In the rows, 128 means zero.
Each row is followed by its class.
[127 143 129 152 134 124 228 140 117 125 175 163 133 115 126 121 137 110
 101 148 130 152 120 126 111 124 147 191 114 113 143 113 126 118 118 113
 126 123 154 135 107 113 147 112 132 122 121 122 135 150 122  66 124  92
 150 124 123 139 115 119 114 147 160 127 111 158 129 145 101 153 116 132
 146 118 106 143 118 143 146 123 132 130  91  78 117 111 111 160  96 132
 130 167 121 136 130 107 105 125 142 133 117 121 124 131 110 128 130 116
 174  93 110 116 149 124 142 133 152 172 127 130  93 123 131 101  93 119
 101 116 141 126 144 113 124  99 111 127 142 112 166 136 143 149 125  89
 126 109 132 147 141 104 124 125 122 126 147 119 122  81 149 136 115 139
 119 138 130 185 144 148 113 131 112 122 120 150  85  55 123  49 163 100
 125 119 143 106 100 110 134 135  96 128 122 108 118 113 164 133 119 105
  84 108 124 121 101 113 144 104  91 119 152 106 129 128 164 147 162 147
 116  99 178  46  99  77 134  99 140 139 126] | <63>
[115 135 138 144 139  80 252 139 128 130 161 152 129 135 146 136 130 118
 142 146 135 143 124 141 112 147 138 158 125 123 138 147 134 120 154 112
 145 118 144 138 116 118 144 108 124 148 123 130 135 162 112  59 121  89
 164 129 129 124 136 127 103 127 150 144 104 202 150 136 121 140 144 109
 151 125  92  97 111 153 124 113 110 116 101 125 105 108 147 166 117 142
 132 188 153 123 118 137 113  93 137 151 110 120 126 135 135 114 115 123
 170 110 128 121 121 116 149 138 132 154 175 149 110 146 128  93  79 111
 104 128 146 130 134  77 121 121 124 119 183 118 180 119 135 147 128  86
 125 123 121 142 149 129 149 119 129 138 128 101 126 158 165 145  80 146
 126 115  98 143 168 162 107 109 129 145 108 134 108  77 115  34 164 101
 123 108 137 130 112 129 130 137  89 145 121 147 117 115 119 133 126 110
 110 109 117 134  97  88 137 106 101 133 129 115 134 118 154 131 154 111
 125 105 170  56 105 126 134 111 138 143 108] | <63>
[ 84 119 125  84 117  60 204 106  72 134  97 102 119 145 150 132 119 144
 150 124 150 121 136 123 140 103 186 121 103 151 118 111 144 151 129  87
 142 123 120 115 153 135 133 142 112  76 119 160 141 146 136 134 118 129
 139 121 103 120 119 139  97 129 130 139 157 153 139  73 172 138 133 133
 143 149 106 129 145 167 137 130 127  83 116 135 127 115 198 111 162 155
 159 112 133 144 112  94 139 167 143 139 139 126 149 135 165 122 154 126
 104 145 168  82 117 120 128 129 154 124 105  90 144 145 118 162  17 116
 140 114 101 137 124 122 124 171 141 108 142 117 129 148 127 150 135 104
 136 113 139 140 143 121 115 124 119 141 129 107 185 113 178 146 121  90
 152 120  93 120 158 157 153  69 169 121 115 123 120 109 157 178 163 139
 114 161 175 104 125 161 133 157 102 146 139 150 139 163 105 131 148 140
  88 140 195 132 122 188 123 121 104  94 117 107 108 139 114 151 154 178
 155 151 155  49 163 118 140 136 138 123  99] | <71>
[124 128 103 129 116 112 171 124 111 128 147 149 121 122 128 113 129 109
  99 138 129 140 129 124 124 110 114 142 125 132 135 103 127 141 109 117
 121 125 148 143 118 125 144 113 127 123 133 135 134 136 128  87 105  91
 137 124 121 132 141 122 151 153 143 123 122 120 128 149  96 144 132 125
 150 120 113 154 124 128 152 122 145 125 112 105 127 121 116 119 122 125
 138 132 126 148 153  95 124  94 142 116 106 116 125 137 126 129 143 119
 159  86 103 132 141 150 120 125 137 130 113 138  97 140 124 114 113 124
 112 112 151 117 136 130 132 125 115 131 135 116 144 130 141 153 126  92
 132 115 160 155 139 113 116 114 131 127 143 126 141  77 141 137 107 138
 141 161 125 159 127 150 137 128 117 123 116 145 111  84 130  97 154 124
 121 127 167 103 112 115 133 125 130 127 123 116 120 124 146 122 134 109
  92 116 127 123 115 109 147 109 112 113 132  99 110 123 160 143 149 154
 124 134 131 147  91 101 116 127 137 136 137] | <68>
[117 125 113 104 120  82 193 118  91 142 136 126 122 134 142 131 134 113
 116 136 138 130 129 127 128 115 138 133 117 138 127 125 141 156 122 107
 131 124 131 141 124 125 135 110 123 103 127 157 129 142 119 103 100 100
 143 125 126 120 139 127 124 156 143 140 130 126 121 131 131 138 141 123
 151 123 109 129 135 149 137 129 145 105 116 115 120 114 157 108 125 149
 152 131 128 153 138  93 128 120 140 134 117 121 136 144 139 117 127 123
 139 102 132 122 122 134 133 129 138 111 121 112 114 157 126 125  84 118
 116 119 140 134 142 114 123 147 123 118 156 125 152 128 136 163 140  91
 141 103 143 151 143 128 115 100 128 138 122 112 161  74 165 143 100 117
 142 136 102 147 144 158 137 110 153 123 111 135 124  94 143 109 150 134
 121 135 182 113 115 138 133 139 129 126 130 134 122 132 119 115 140 115
  95 129 145 123 109 138 139 115 103 113 123  99 114 118 143 146 142 148
 129 127 138 116 107 122 128 135 135 134 122] | <68>
[142 118  84 120 122  75 213 121  48 152 135 132 144 136 145 136 127 110
 116 138 128 125 124 138 135 139 107 134 123 130 138 148 146 158 118  98
 131 134 145 179 104 155 153 106 115 121 128 166 128 150  99  67  62  81
 167 137 136 124 168 115 127 186 151 142 113  97 114 161 119 142 174 115
 164 104  98 113 140 144 126 112 146 109 130 122 107 113 138  99 104 162
 148 150 134 162 179 108 121  56 149 150 110 117 126 161 138 103 140 136
 161  48  85 168 125 160 136 121 117  96 126 150  98 187 123  98 103 111
 118 123 177 129 161 102 122 146 104 132 174 124 177  91 136 188 133  71
 143  98 146 155 148 130 120  72 139 140 129 109 159  73 152 148  79 150
 143 139  98 176 155 190 135 112 154 143 100 142 150  69 120  43 138 121
 118 117 186 125  94 114 140 108 136 115 137 131 104 123 114 101 147  87
 100 130 117 132 107 126 158 114  87 125  98  78 103  99 168 155 126 137
 105 119 144 182  60 125 135 147 135 143 121] | <68>
[101 128 142  99 122 109 153 111  93 132 124 112 119 127 126 124 135 137
 112 130 137 133 139 117 115  96 176 134 108 149 118 107 129 139 115 114
 129 124 118 107 149 114 121 133 132  93 118 135 134 128 145 155 144 134
 115 116 104 126 110 134 128 128 127 127 149 134 125  93 156 143 103 143
 128 138 127 154 140 150 143 136 143 106 107 105 142 119 162 122 138 130
 146 101 111 140 113  90 133 194 128 118 138 129 146 120 132 136 142 113
 103 152 167  90 130 117 121 123 159 137  96  71 126 108 123 163  66 131
 131 112  94 133 121 154 128 140 139 114 122 128 112 163 129 132 133 133
 135 111 145 134 137 113 112 139 117 134 130 127 158  75 164 130 148 100
 135 133 123 136 125 117 140 117 145 106 142 127 100 118 162 189 156 138
 127 149 153  99 133 151 128 156 120 131 132 123 135 149 136 126 137 148
  91 134 175 118 118 175 125 123 114  91 146 121 121 138 116 138 154 168
 150 138 139  60 161 103 125 127 129 118 126] | <71>
[ 98 133 129 140 129  95 215 139 112 113 165 159 105 123 136 109 125 111
 117 152 138 134 128 130 114 114 142 150 117 126 142 109 119 122 135 114
 133 109 143 109 115 107 144 107 128 132 124 120 133 152 136  71 124  87
 142 123 123 134 127 134 135 122 149 133 117 195 151 134  95 143 117 121
 147 134  97 122 103 145 162 126 128 118  98 112 126 118 129 155 138 125
 135 152 137 132 132 103 113  99 141 123  98 118 127 123 139 135 126 119
 168 117 130 106 134 138 139 135 146 162 150 130 111 125 125 108  78 115
  94 112 136 116 120 106 121 120 129 119 150 108 152 151 143 144 123  89
 121 126 142 154 138 121 125 136 117 135 141 119 131 129 159 135 102 136
 126 121 118 141 142 148 119 120 111 123 113 145  85  87 133  82 175 115
 123 130 159 109 117 126 130 144 101 140 114 135 129 126 139 135 131 120
  91 106 148 129 104  76 137 101 113 119 147 110 108 125 156 129 177 146
 143 105 149  67 117 104 125 105 132 135 116] | <63>
[116 123 117 112 117 132 104 116 103 128  93 101 120 129 125 117 113 147
 132 123 122 118 143 114 139 101 166 116 117 138 116  92 129 144 118 111
 123 126 117 110 147 140 126 149 127  97 131 136 136 123 148 159 125 161
 112 127 102 129 115 138 117 123 122 116 155 113 121  92 151 124 113 143
 118 129 137 141 137 128 143 138 126 116 139 133 136 130 144 118 159 137
 136  89 120 132 116  98 139 166 132 121 141 126 146 118 141 137 149 122
 100 160 136  99 138 128 113 119 143 132  79 106 146 117 120 166  87 135
 130 116  99 127 122 157 136 148 134 129  92 115  95 153 126 121 122 138
 136 132 137 121 122 123 113 142 120 130 139 132 147 114 126 115 151  92
 137 127 132 105 124 117 156 101 131 112 137 122 118 139 142 205 135 142
 120 156 119 109 128 136 132 136 126 132 139 128 141 160 130 144 131 148
 111 142 174 133 144 176 122 134 134  97 125 132 112 153 112 135 142 172
 143 151 125 100 159 113 126 142 129 115 122] | <71>
[125 131 124 118 121 151  87 118 114 133 100 114 129 123 112 120 121 150
 130 117 137 123 135 107 139  97 167 145 118 142 115  87 121 131 109 117
 115 134 120 110 144 139 122 150 144  95 126 124 136 118 149 172 145 166
 105 119 100 141 100 131 115 127 121 113 158 102 109  96 150 134 102 151
 117 143 149 168 140 118 142 139 130 131 135 116 139 126 126 119 139 123
 128  83  99 116 112 103 132 194 130 120 159 130 142 124 128 151 149 124
  95 163 134 103 145 111 113 121 151 144  60 101 140  99 125 168 101 133
 145 118  90 124 124 178 135 128 124 133  80 124  88 157 126 110 128 152
 128 121 127 120 133 107 117 147 111 122 158 135 146  88 111 117 171  90
 137 137 149 130 110 103 154 118 126 104 152 123 109 132 132 214 128 136
 115 155 103 102 131 121 131 127 125 128 139 103 140 151 153 136 121 146
 108 146 166 127 152 203 123 137 132 101 135 129 119 148 107 142 137 174
 133 152 138  88 157  95 128 129 132 115 130] | <71>
